Below is a small trained network, with its code and all its weights. Each question gives an input and a target symbol and asks what happens when units are switched off, that is, made to give their printed mean instead of their output.

import numpy as np


def w(rows, s, z=0):
    codes = np.array(rows[::2]) - 128.0
    scale = np.full(codes.shape[1], s)
    scale[-1] = z or s
    return codes * scale


def f(y):
    return np.maximum(y, 0)


def softmax(a):
    e = np.exp(a - a.max(-1, keepdims=True))
    return e / e.sum(-1, keepdims=True)


def log_softmax(a):
    a = a - a.max(-1, keepdims=True)
    return a - np.log(np.exp(a).sum(-1, keepdims=True))


def net(x, mask):
    ids = ['γδζστω'.index(c) for c in x.split()]
    T = len(ids)
    res = E[ids] + P[:T]
    q, k, v = (res @ M[0].T for M in (Q, K, V))
    z = softmax(np.where(np.tri(T) > 0, q @ k.T / 4**0.5, -1e9)) @ v
    res = res + np.where(mask[0], z, O[0][:, -1]) @ O[0][:, :-1]
    y = f(res @ A[0][:, :-1].T + A[0][:, -1])
    res = res + np.where(mask[1:9], y, B[0][:, -1]) @ B[0][:, :-1]
    return log_softmax(res[-1] @ U[:, :-1].T + U[:, -1])


Q, K, V, O, A, B = {}, {}, {}, {}, {}, {}
E = w([
[70,147,170,184],'γ',
[40,199,136,57],'δ',
[91,255,50,76],'ζ',
[81,152,18,182],'σ',
[197,218,92,153],'τ',
[145,57,100,181],'ω',
],0.0088)
P = w([
[114,135,140,1],'0',
[134,179,101,98],'1',
[141,177,91,141],'2',
[144,174,85,161],'3',
[143,182,93,189],'4',
[142,175,87,193],'5',
],0.0043)
Q[0] = w([
[119,252,57,182],'H1',
[243,113,210,101],'H1',
[117,112,73,68],'H1',
[148,46,156,121],'H1',
],0.023)
K[0] = w([
[229,31,112,178],'H1',
[151,189,138,2],'H1',
[132,197,131,165],'H1',
[86,158,97,78],'H1',
],0.022)
V[0] = w([
[89,68,59,123],'H1',
[99,126,253,176],'H1',
[148,96,151,122],'H1',
[241,141,126,73],'H1',
],0.012)
O[0] = w([
[201,136,99,58,172],'H1',
[2,146,18,156,4],'H1',
[124,174,102,160,79],'H1',
[137,174,204,234,109],'H1',
],0.0099,0.0042)
A[0] = w([
[153,9,168,156,255],'N1',
[143,28,114,13,97],'N2',
[161,237,162,96,50],'N3',
[92,113,67,147,181],'N4',
[113,129,242,70,207],'N5',
[194,164,121,68,105],'N6',
[231,90,44,216,120],'N7',
[219,206,38,199,135],'N8',
],0.011,0.006)
B[0] = w([
[42,197,39,214,220],'N1',
[147,18,84,145,206],'N2',
[182,195,58,165,229],'N3',
[76,123,97,96,171],'N4',
[79,122,227,88,254],'N5',
[149,161,63,81,249],'N6',
[154,115,164,5,205],'N7',
[126,44,183,211,249],'N8',
],0.022,0.0065)
U = w([
[162,239,100,56,80],'γ',
[205,51,85,75,108],'δ',
[106,40,210,65,81],'ζ',
[2,130,38,176,179],'σ',
[102,130,192,214,253],'τ',
[162,174,26,214,27],'ω',
],0.0042,0.0037)

Each question gives the input, a string of symbols that net reads in full, and the target symbol t.
The units are the heads (4 rows each of Q, K, V and O) and the neurons (one row each of A and B). Each row of codes is followed by its name. A weight is (code - 128) times the scale printed after its matrix; where a second scale follows, it is the last column's (O, A, B and U).
mask holds one flag per unit, heads first, then neurons. A switched-off unit (its flag False) gives its mean, the last column of its rows in O or B, instead of its output. The means were averaged over made-up inputs and are rounded, as every weight is.
A unit's drop is (log p(t) with every unit on - log p(t) with that unit switched off) / (log p(t) with every unit on - log p(t) with every unit switched off).
The circuit of an input: a set's keep is (log p(t) with only the set's units on - log p(t) with every unit switched off) / (log p(t) with every unit on - log p(t) with every unit switched off). Starting from all 9 units, units are removed one at a time, each time the one whose removal leaves the highest keep (on an exact tie, the one counted first), for as long as the keep stays at least 0.8.
units of the circuit, in order: the units of the circuit, biggest drop first
k most important neurons: the k neurons with the biggest drops, biggest first
drop of u: that unit's drop, to one decimal
input δ τ δ, target τ: 3 most important neurons => (N5; N6; N7)
input ζ ζ γ, target σ: units of the circuit, in order => (H1)
input τ σ δ, target δ: 3 most important neurons => (N2; N6; N3)
input ζ δ δ, target ζ: 2 most important neurons => (N1; N5)
input ω σ ζ δ, target γ: units of the circuit, in order => (N8; N2)
input ζ ω ζ ζ σ σ, target ζ: units of the circuit, in order => (N7; N3)
input ζ ζ δ, target ζ: units of the circuit, in order => (N5; N1)
input γ σ σ, target δ: 3 most important neurons => (N2; N7; N6)
input τ ω ζ τ τ, target δ: 2 most important neurons => (N7; N8)
input δ γ ζ δ δ, target σ: drop of H1 => 2.2
input σ σ ζ ω δ, target γ: drop of N8 => 0.7
input σ τ τ ζ δ, target τ: drop of H1 => 1.1
